Here is a tiny trained network, its code and every weight. The questions are about switching its units off for an input and a class, where a switched-off unit gives its printed mean instead of its output.

import numpy as np


def w(rows, s, z=0):
    codes = np.array(rows[::2]) - 128.0
    scale = np.full(codes.shape[1], s)
    scale[-1] = z or s
    return codes * scale


def norm(h):
    return h / np.sqrt((h * h).mean(-1, keepdims=True) + 1e-5)


def f(y):
    return y / 2 * (1 + np.tanh(0.7978845608 * (y + 0.044715 * y**3)))


def log_softmax(a):
    a = a - a.max(-1, keepdims=True)
    return a - np.log(np.exp(a).sum(-1, keepdims=True))


def net(x, mask):
    res = np.array(x, float).reshape(1, 8) / 4 @ E
    u = 0
    for l in range(2):
        y = f(norm(res) @ A[l][:, :-1].T + A[l][:, -1])
        res = res + np.where(mask[u : u + 9], y, B[l][:, -1]) @ B[l][:, :-1]
        u += 9
    return log_softmax(norm(res)[-1] @ U[:, :-1].T + U[:, -1])


A, B = {}, {}
E = w([
[241,213,107,193],'x0',
[150,87,77,77],'x1',
[181,2,163,155],'x2',
[219,159,126,83],'x3',
[102,118,221,231],'x4',
[165,135,144,105],'x5',
[52,138,157,119],'x6',
[142,92,83,209],'x7',
],0.0068)
A[0] = w([
[254,81,84,81,208],'0.n0',
[150,127,123,153,9],'0.n1',
[33,128,55,142,219],'0.n2',
[100,44,115,109,251],'0.n3',
[147,108,186,147,119],'0.n4',
[114,208,123,37,102],'0.n5',
[196,39,98,212,70],'0.n6',
[85,190,80,168,197],'0.n7',
[127,108,177,242,135],'0.n8',
],0.0093,0.0025)
B[0] = w([
[232,150,100,38,253],'0.n0',
[137,158,51,234,114],'0.n1',
[187,153,110,68,217],'0.n2',
[143,166,149,113,212],'0.n3',
[2,223,120,183,157],'0.n4',
[136,61,137,46,183],'0.n5',
[180,86,169,86,217],'0.n6',
[110,244,133,73,201],'0.n7',
[145,144,208,127,239],'0.n8',
],0.0072,0.0048)
A[1] = w([
[69,168,159,131,217],'1.n0',
[202,190,114,124,214],'1.n1',
[127,124,118,202,154],'1.n2',
[140,146,109,144,5],'1.n3',
[44,136,84,173,241],'1.n4',
[119,102,141,104,119],'1.n5',
[132,186,7,23,163],'1.n6',
[127,186,132,80,139],'1.n7',
[213,71,113,137,89],'1.n8',
],0.012,0.0028)
B[1] = w([
[189,185,169,94,185],'1.n0',
[120,204,130,68,213],'1.n1',
[91,195,132,89,134],'1.n2',
[70,122,95,171,116],'1.n3',
[227,98,2,123,144],'1.n4',
[173,124,71,111,138],'1.n5',
[121,114,193,41,254],'1.n6',
[176,189,134,125,186],'1.n7',
[167,166,14,116,175],'1.n8',
],0.0083,0.009)
U = w([
[70,115,233,190,111],'0',
[79,32,83,149,94],'1',
[65,103,59,177,2],'2',
[130,143,147,4,190],'3',
[161,149,86,170,159],'4',
],0.016,0.0079)

Each question gives the input, the list of numbers given to net, and the class t.
The units are the neurons (one row each of A and B). Each row of codes is followed by its name. A weight is (code - 128) times the scale printed after its matrix; where a second scale follows, it is the last column's (A, B and U).
mask holds one flag per neuron, layer by layer. A switched-off neuron (its flag False) gives its mean, the last column of its row in B, instead of its output. The means were averaged over made-up inputs and are rounded, as every weight is.
A unit's drop is (log p(t) with every unit on - log p(t) with that unit switched off) / (log p(t) with every unit on - log p(t) with every unit switched off).
The circuit of an input: a set's keep is (log p(t) with only the set's units on - log p(t) with every unit switched off) / (log p(t) with every unit on - log p(t) with every unit switched off). Starting from the 12 units with the biggest drops (on a tie, the unit counted first), units are removed one at a time, each time the one whose removal leaves the highest keep (on an exact tie, the one counted first), for as long as the keep stays at least 0.8.
units of the circuit, in order: the units of the circuit, biggest drop first
top k neurons: the k neurons with the biggest drops, biggest first
top k neurons in layer l: the k neurons of layer l with the biggest drops, biggest first
drop when u is switched off: that unit's drop, to one decimal
input [-6,-7,-3,-3,3,4,-2,4], class 4: units of the circuit, in order -> [1.n6 1.n4 0.n0]
input [-5,1,5,-4,3,-7,5,3], class 1: units of the circuit, in order -> [1.n4 1.n6]
input [-1,4,4,0,2,-3,2,2], class 1: units of the circuit, in order -> [1.n1 1.n6 1.n0]
input [-4,5,8,7,7,3,4,1], class 1: top 2 neurons in layer 1 -> [1.n1 1.n6]
input [1,8,6,-4,6,-1,-5,3], class 1: units of the circuit, in order -> [1.n0 1.n1]
input [-3,1,5,-8,1,3,2,0], class 1: top neuron in layer 0 -> [0.n7]
input [-6,5,8,-6,3,8,-7,4], class 1: units of the circuit, in order -> [1.n6 1.n1]
input [-7,0,2,-3,-2,-1,-4,7], class 1: top 2 neurons in layer 0 -> [0.n0 0.n7]
input [-5,1,5,-1,-3,-8,7,5], class 1: top 2 neurons in layer 1 -> [1.n6 1.n1]
input [-1,-6,6,2,6,-6,-8,6], class 0: top 2 neurons in layer 0 -> [0.n8 0.n4]
input [5,6,-1,-4,8,8,1,5], class 0: top 2 neurons -> [0.n0 0.n8]
input [-4,-3,7,-8,3,5,-6,6], class 0: top 2 neurons in layer 0 -> [0.n8 0.n0]
input [1,-4,6,-1,0,-3,6,-6], class 0: drop when 1.n1 is switched off -> 0.2
input [6,-8,2,-3,8,5,-6,0], class 0: drop when 0.n0 is switched off -> 0.1
input [1,-8,1,-1,8,6,-6,-5], class 0: drop when 0.n7 is switched off -> 0.0
input [4,-5,-1,-3,4,8,-6,2], class 0: drop when 0.n0 is switched off -> 0.2
